Here is a tiny trained network, its code and every weight. The questions are about switching its units off for an input and a target symbol, where a switched-off unit gives its printed mean instead of its output.

import numpy as np


def w(rows, s, z=0):
    codes = np.array(rows[::2]) - 128.0
    scale = np.full(codes.shape[1], s)
    scale[-1] = z or s
    return codes * scale


def f(y):
    return np.maximum(y, 0)


def softmax(a):
    e = np.exp(a - a.max(-1, keepdims=True))
    return e / e.sum(-1, keepdims=True)


def log_softmax(a):
    a = a - a.max(-1, keepdims=True)
    return a - np.log(np.exp(a).sum(-1, keepdims=True))


def net(x, mask):
    ids = ['Παβθλμφ'.index(c) for c in x.split()]
    T = len(ids)
    res = E[ids] + P[:T]
    u = 0
    for l in range(2):
        q, k, v = (res @ M[l].T for M in (Q, K, V))
        z = softmax(np.where(np.tri(T) > 0, q @ k.T / 3**0.5, -1e9)) @ v
        res = res + np.where(mask[u], z, O[l][:, -1]) @ O[l][:, :-1]
        u += 1
        y = f(res @ A[l][:, :-1].T + A[l][:, -1])
        res = res + np.where(mask[u : u + 4], y, B[l][:, -1]) @ B[l][:, :-1]
        u += 4
    return log_softmax(res[-1] @ U[:, :-1].T + U[:, -1])


Q, K, V, O, A, B = {}, {}, {}, {}, {}, {}
E = w([
[142,149,100,160,171,112,128,133,155],'Π',
[145,155,113,144,161,99,138,130,98],'α',
[126,144,126,105,170,125,82,143,122],'β',
[135,162,119,155,124,160,115,85,119],'θ',
[132,107,115,91,96,85,134,183,115],'λ',
[128,109,169,109,101,131,116,111,136],'μ',
[129,94,86,142,5,139,135,162,165],'φ',
],0.019)
P = w([
[163,160,78,81,138,189,156,119,131],'0',
[26,196,154,140,140,112,116,147,179],'1',
[185,234,140,99,56,143,140,170,141],'2',
[119,119,83,146,168,144,200,79,94],'3',
[45,156,150,149,132,105,94,132,170],'4',
[200,189,140,103,56,137,121,164,123],'5',
[155,92,80,169,201,90,172,102,110],'6',
[73,123,147,150,125,100,72,121,164],'7',
[227,155,135,106,48,137,99,160,114],'8',
[176,64,86,172,187,79,143,86,92],'9',
[100,86,143,145,124,101,42,116,152],'10',
[253,116,132,105,43,128,77,152,111],'11',
[110,124,117,138,161,105,189,92,44],'12',
[81,115,146,150,114,100,67,119,166],'13',
],0.011)
Q[0] = w([
[127,158,95,146,137,206,167,129,168],'L0H1',
[192,1,169,117,123,142,64,135,110],'L0H1',
[194,176,137,77,132,132,63,152,74],'L0H1',
],0.0057)
K[0] = w([
[176,153,114,106,87,248,205,147,141],'L0H1',
[47,35,87,174,134,79,78,145,255],'L0H1',
[44,219,154,186,140,169,38,156,122],'L0H1',
],0.0041)
V[0] = w([
[236,40,119,63,153,117,158,116,37],'L0H1',
[60,229,128,118,165,38,101,161,60],'L0H1',
[58,85,166,247,138,4,17,145,100],'L0H1',
],0.0041)
O[0] = w([
[61,68,78,248,151,125,194,98,162,2],'L0H1',
[80,162,161,68,61,69,141,85,71,224],'L0H1',
[144,30,152,101,119,23,2,20,14,46],'L0H1',
],0.005,0.0013)
A[0] = w([
[53,135,210,130,163,175,33,35,238,92],'L0N1',
[181,117,135,100,108,248,217,71,38,254],'L0N2',
[81,172,45,182,248,149,74,41,140,188],'L0N3',
[253,205,58,202,181,140,182,83,70,93],'L0N4',
],0.0057,0.0023)
B[0] = w([
[128,133,130,64,153,200,136,57,254,202],'L0N1',
[155,131,86,148,210,45,92,203,195,227],'L0N2',
[96,134,30,139,114,149,49,149,105,255],'L0N3',
[101,122,197,56,114,142,43,134,116,244],'L0N4',
],0.0091,0.0036)
Q[1] = w([
[8,87,87,206,157,168,174,46,76],'L1H1',
[153,147,139,146,58,142,142,125,137],'L1H1',
[90,78,110,162,168,70,177,152,150],'L1H1',
],0.013)
K[1] = w([
[101,249,122,130,144,180,170,143,130],'L1H1',
[138,90,118,169,65,163,124,137,191],'L1H1',
[108,172,151,74,140,104,168,205,124],'L1H1',
],0.014)
V[1] = w([
[76,26,66,110,52,44,133,215,2],'L1H1',
[121,118,127,50,230,102,111,165,29],'L1H1',
[123,184,28,181,84,197,73,141,81],'L1H1',
],0.005)
O[1] = w([
[136,198,166,65,180,162,185,200,107,126],'L1H1',
[223,126,82,112,172,152,171,134,254,126],'L1H1',
[199,206,123,200,150,166,191,109,28,253],'L1H1',
],0.0071,0.0026)
A[1] = w([
[160,152,53,191,180,98,140,164,88,179],'L1N1',
[134,164,254,173,84,143,97,129,12,47],'L1N2',
[161,98,131,148,45,139,215,173,80,47],'L1N3',
[213,193,165,103,161,131,182,125,116,3],'L1N4',
],0.0075,0.0028)
B[1] = w([
[168,51,214,188,97,98,155,105,162,255],'L1N1',
[104,68,135,177,131,194,134,196,124,192],'L1N2',
[65,128,141,104,254,136,110,97,135,182],'L1N3',
[133,129,70,130,198,205,154,54,161,175],'L1N4',
],0.01,0.0053)
U = w([
[181,72,44,190,109,162,175,175,232,101],'Π',
[126,113,210,184,173,20,161,76,62,254],'α',
[104,179,82,59,208,164,82,136,135,20],'β',
[139,143,56,113,70,168,154,63,57,199],'θ',
[163,175,114,82,2,65,93,202,117,210],'λ',
[113,115,242,105,107,173,139,74,169,22],'μ',
[102,105,157,145,120,193,110,182,107,39],'φ',
],0.0071,0.0036)

Each question gives the input, a string of symbols that net reads in full, and the target symbol t.
The units are the heads (3 rows each of Q, K, V and O) and the neurons (one row each of A and B). Each row of codes is followed by its name. A weight is (code - 128) times the scale printed after its matrix; where a second scale follows, it is the last column's (O, A, B and U).
mask holds one flag per unit, layer by layer, with each layer's heads first. A switched-off unit (its flag False) gives its mean, the last column of its rows in O or B, instead of its output. The means were averaged over made-up inputs and are rounded, as every weight is.
A unit's drop is (log p(t) with every unit on - log p(t) with that unit switched off) / (log p(t) with every unit on - log p(t) with every unit switched off).
unit that matters most: the unit with the biggest drop
k most important neurons: the k neurons with the biggest drops, biggest first
top k neurons in layer l: the k neurons of layer l with the biggest drops, biggest first
drop when u is switched off: that unit's drop, to one decimal
input β φ Π, target φ: 2 most important neurons -> L1N2, L0N4
input μ φ φ α β λ, target β: most important neuron -> L1N3
input μ β β θ μ μ α λ θ, target β: 4 most important neurons -> L0N2, L1N4, L0N4, L1N1
input β θ θ θ Π β, target Π: 2 most important neurons -> L0N3, L1N4
input Π μ φ α λ θ μ λ Π, target λ: 2 most important neurons -> L0N4, L1N3
input β β λ μ, target Π: 4 most important neurons -> L0N2, L0N4, L1N3, L1N4
input μ β λ α, target Π: 2 most important neurons -> L0N2, L1N1
input λ λ β β λ Π, target β: 3 most important neurons -> L1N4, L0N4, L1N1
input λ φ β θ, target Π: 2 most important neurons -> L0N2, L1N1
input β φ φ μ β Π β Π θ, target Π: top 2 neurons in layer 1 -> L1N4, L1N3
input Π φ μ μ μ β φ λ α, target φ: top 2 neurons in layer 0 -> L0N4, L0N1
input φ λ β, target φ: 3 most important neurons -> L1N2, L0N2, L0N1
input α θ θ α θ, target θ: top 3 neurons in layer 0 -> L0N1, L0N3, L0N2
input μ μ Π α θ α, target Π: 2 most important neurons -> L1N4, L0N3
input θ λ Π, target β: unit that matters most -> L0H1
input θ φ μ μ, target Π: 3 most important neurons -> L0N2, L1N3, L0N4
input μ μ φ β, target Π: top 2 neurons in layer 1 -> L1N1, L1N3
input μ β λ λ φ Π α Π φ, target φ: 2 most important neurons -> L1N2, L1N3
input λ φ θ α Π λ μ Π φ φ, target α: 2 most important neurons -> L1N3, L0N4
input α θ φ α θ β θ φ, target φ: top 2 neurons in layer 0 -> L0N2, L0N1
input λ φ φ β μ θ Π φ β, target φ: top neuron in layer 1 -> L1N2
input μ λ λ φ θ Π φ α μ, target φ: drop when L1N2 is switched off -> 0.9
input λ Π Π θ α λ μ λ β μ θ, target θ: drop when L0N3 is switched off -> 0.2
input α φ α θ μ θ λ Π α, target β: drop when L1H1 is switched off -> 0.9
input μ Π Π, target λ: drop when L0N1 is switched off -> 0.1
